Below are the code and all the weights of a small trained network. Each question names an input and a target symbol and asks about switching units off, where a switched-off unit gives its printed mean instead of its output.

import numpy as np


def w(rows, s, z=0):
    codes = np.array(rows[::2]) - 128.0
    scale = np.full(codes.shape[1], s)
    scale[-1] = z or s
    return codes * scale


def norm(h):
    return h / np.sqrt((h * h).mean(-1, keepdims=True) + 1e-5)


def f(y):
    return y / 2 * (1 + np.tanh(0.7978845608 * (y + 0.044715 * y**3)))


def softmax(a):
    e = np.exp(a - a.max(-1, keepdims=True))
    return e / e.sum(-1, keepdims=True)


def log_softmax(a):
    a = a - a.max(-1, keepdims=True)
    return a - np.log(np.exp(a).sum(-1, keepdims=True))


def net(x, mask):
    ids = ['αδεζθλξπστω'.index(c) for c in x.split()]
    T = len(ids)
    res = E[ids] + P[:T]
    u = 0
    for l in range(3):
        q, k, v = (norm(res) @ M[l].T for M in (Q, K, V))
        z = softmax(np.where(np.tri(T) > 0, q @ k.T / 2**0.5, -1e9)) @ v
        res = res + np.where(mask[u], z, O[l][:, -1]) @ O[l][:, :-1]
        u += 1
        y = f(norm(res) @ A[l][:, :-1].T + A[l][:, -1])
        res = res + np.where(mask[u : u + 4], y, B[l][:, -1]) @ B[l][:, :-1]
        u += 4
    return log_softmax(norm(res)[-1] @ U[:, :-1].T + U[:, -1])


Q, K, V, O, A, B = {}, {}, {}, {}, {}, {}
E = w([
[190,116,165,70],'α',
[17,95,82,77],'δ',
[105,58,53,254],'ε',
[138,107,135,70],'ζ',
[67,149,129,141],'θ',
[118,182,170,124],'λ',
[126,70,133,87],'ξ',
[106,231,107,123],'π',
[192,47,221,213],'σ',
[152,68,163,82],'τ',
[107,67,158,93],'ω',
],0.0037)
P = w([
[184,173,91,66],'0',
[42,50,182,182],'1',
[196,153,93,68],'2',
[29,61,182,179],'3',
[199,149,90,73],'4',
[21,70,179,181],'5',
[203,142,84,78],'6',
[15,88,174,173],'7',
[199,142,82,84],'8',
[8,92,178,179],'9',
[199,138,77,90],'10',
[4,100,174,185],'11',
[196,135,71,96],'12',
[5,103,186,182],'13',
],0.0022)
Q[0] = w([
[65,113,254,137],'L0H1',
[182,102,100,95],'L0H1',
],0.0053)
K[0] = w([
[125,144,2,132],'L0H1',
[63,141,249,89],'L0H1',
],0.0041)
V[0] = w([
[1,36,46,164],'L0H1',
[181,114,72,222],'L0H1',
],0.0012)
O[0] = w([
[148,253,151,127,248],'L0H1',
[132,160,35,124,86],'L0H1',
],0.002,0.0011)
A[0] = w([
[124,101,107,210,187],'L0N1',
[43,208,126,200,10],'L0N2',
[203,104,110,133,49],'L0N3',
[103,184,3,88,142],'L0N4',
],0.0051,0.0011)
B[0] = w([
[181,204,2,95,179],'L0N1',
[187,27,159,89,188],'L0N2',
[134,155,57,71,102],'L0N3',
[24,107,95,150,254],'L0N4',
],0.0046,0.0018)
Q[1] = w([
[202,125,153,121],'L1H1',
[176,254,18,114],'L1H1',
],0.0053)
K[1] = w([
[146,129,254,78],'L1H1',
[31,122,121,25],'L1H1',
],0.007)
V[1] = w([
[43,84,54,84],'L1H1',
[62,151,164,4],'L1H1',
],0.002)
O[1] = w([
[149,109,96,49,254],'L1H1',
[250,177,242,50,167],'L1H1',
],0.0021,0.0014)
A[1] = w([
[116,33,180,213,5],'L1N1',
[133,194,56,22,75],'L1N2',
[3,74,87,180,250],'L1N3',
[237,253,109,143,220],'L1N4',
],0.0045,0.0022)
B[1] = w([
[110,237,38,97,134],'L1N1',
[109,211,154,34,137],'L1N2',
[215,144,172,163,255],'L1N3',
[157,112,114,253,134],'L1N4',
],0.0044,0.0054)
Q[2] = w([
[93,139,105,177],'L2H1',
[126,10,251,213],'L2H1',
],0.011)
K[2] = w([
[226,242,121,192],'L2H1',
[41,38,2,230],'L2H1',
],0.0052)
V[2] = w([
[1,80,136,129],'L2H1',
[100,158,29,178],'L2H1',
],0.0026)
O[2] = w([
[58,31,97,246,195],'L2H1',
[145,93,250,111,3],'L2H1',
],0.0025,0.00061)
A[2] = w([
[219,253,90,87,93],'L2N1',
[174,31,114,237,151],'L2N2',
[120,43,158,180,4],'L2N3',
[220,80,23,124,74],'L2N4',
],0.0044,0.0035)
B[2] = w([
[76,138,172,134,145],'L2N1',
[85,109,151,110,255],'L2N2',
[122,163,245,2,121],'L2N3',
[166,169,197,71,138],'L2N4',
],0.0089,0.0024)
U = w([
[181,47,75,95,55],'α',
[59,87,195,97,123],'δ',
[216,61,170,193,99],'ε',
[62,88,40,167,107],'ζ',
[55,224,142,169,118],'θ',
[189,179,81,167,253],'λ',
[171,207,191,110,165],'ξ',
[212,105,129,60,111],'π',
[96,157,153,252,46],'σ',
[152,120,92,74,154],'τ',
[94,179,103,60,152],'ω',
],0.015,0.0053)

Each question gives the input, a string of symbols that net reads in full, and the target symbol t.
The units are the heads (2 rows each of Q, K, V and O) and the neurons (one row each of A and B). Each row of codes is followed by its name. A weight is (code - 128) times the scale printed after its matrix; where a second scale follows, it is the last column's (O, A, B and U).
mask holds one flag per unit, layer by layer, with each layer's heads first. A switched-off unit (its flag False) gives its mean, the last column of its rows in O or B, instead of its output. The means were averaged over made-up inputs and are rounded, as every weight is.
A unit's drop is (log p(t) with every unit on - log p(t) with that unit switched off) / (log p(t) with every unit on - log p(t) with every unit switched off).
The circuit of an input: a set's keep is (log p(t) with only the set's units on - log p(t) with every unit switched off) / (log p(t) with every unit on - log p(t) with every unit switched off). Starting from the 12 units with the biggest drops (on a tie, the unit counted first), units are removed one at a time, each time the one whose removal leaves the highest keep (on an exact tie, the one counted first), for as long as the keep stays at least 0.8.
units of the circuit, in order: the units of the circuit, biggest drop first
unit that matters most: the unit with the biggest drop
k most important neurons: the k neurons with the biggest drops, biggest first
top k neurons in layer l: the k neurons of layer l with the biggest drops, biggest first
input ξ α θ δ α δ ξ ε π λ, target ε: 4 most important neurons => L2N2, L0N2, L2N1, L1N1
input π α θ δ λ, target σ: units of the circuit, in order => L1N4, L1N3
input ε δ δ δ τ α ξ λ ω, target α: units of the circuit, in order => L1N3, L2N2, L2N3
input δ ε λ δ λ δ ε α α ζ, target ε: units of the circuit, in order => L1N3, L2N1
input ω δ ζ δ θ ω δ ε ω α, target ε: 3 most important neurons => L2N2, L2N1, L0N2
input θ ζ ε δ ε ε ζ τ ε θ, target ε: unit that matters most => L1N3
input δ α ζ α δ ε, target ε: 2 most important neurons => L2N4, L0N1
input δ δ δ ζ δ δ δ δ ω, target α: top 3 neurons in layer 2 => L2N3, L2N2, L2N1
input τ ζ σ ζ, target σ: 2 most important neurons => L1N1, L0N2
input α π ζ π α α ζ π τ ζ α δ σ α, target σ: top 3 neurons in layer 1 => L1N1, L1N4, L1N3
input δ ω δ π, target δ: 3 most important neurons => L0N2, L1N2, L0N4
input α δ λ α τ δ δ δ δ δ ε, target λ: 3 most important neurons => L0N1, L2N4, L1N4
input θ σ δ δ π π, target δ: 3 most important neurons => L0N2, L2N2, L1N2
input ω π σ ω λ α, target σ: 2 most important neurons => L0N2, L1N1
input α π α α, target α: 4 most important neurons => L1N3, L1N2, L1N1, L1N4
input δ δ ε τ ε δ α δ δ δ δ δ δ θ, target δ: 2 most important neurons => L0N2, L2N3
input δ ω π θ δ ω π ε π α α α, target ε: 3 most important neurons => L2N2, L2N1, L1N2
input δ δ π α, target δ: 2 most important neurons => L1N3, L2N3
input δ ξ α δ ω π ε ξ, target ε: top 2 neurons in layer 1 => L1N3, L1N2
input π σ α σ ζ δ ε ξ, target ε: top 2 neurons in layer 2 => L2N1, L2N4
input ξ ω σ ε δ ε α ζ τ τ, target ε: unit that matters most => L0N2
input δ λ ε π ε δ π ω π, target θ: top neuron in layer 2 => L2N1
input ζ δ ξ δ π θ δ α π, target θ: 3 most important neurons => L2N1, L1N2, L0N4
input α α π δ ω θ θ δ δ λ θ π α, target ξ: top 3 neurons in layer 1 => L1N3, L1N4, L1N2
input π ξ π ζ, target ζ: 4 most important neurons => L1N3, L2N4, L1N4, L1N1
input δ ζ δ δ π λ, target δ: 3 most important neurons => L0N2, L1N3, L2N3
input π α π δ π ε ε τ, target ε: top 2 neurons in layer 1 => L1N2, L1N3
input θ ζ θ ζ, target ζ: top 2 neurons in layer 0 => L0N4, L0N2
input λ δ λ ε ε δ δ δ δ ξ δ θ δ, target ζ: unit that matters most => L1N4
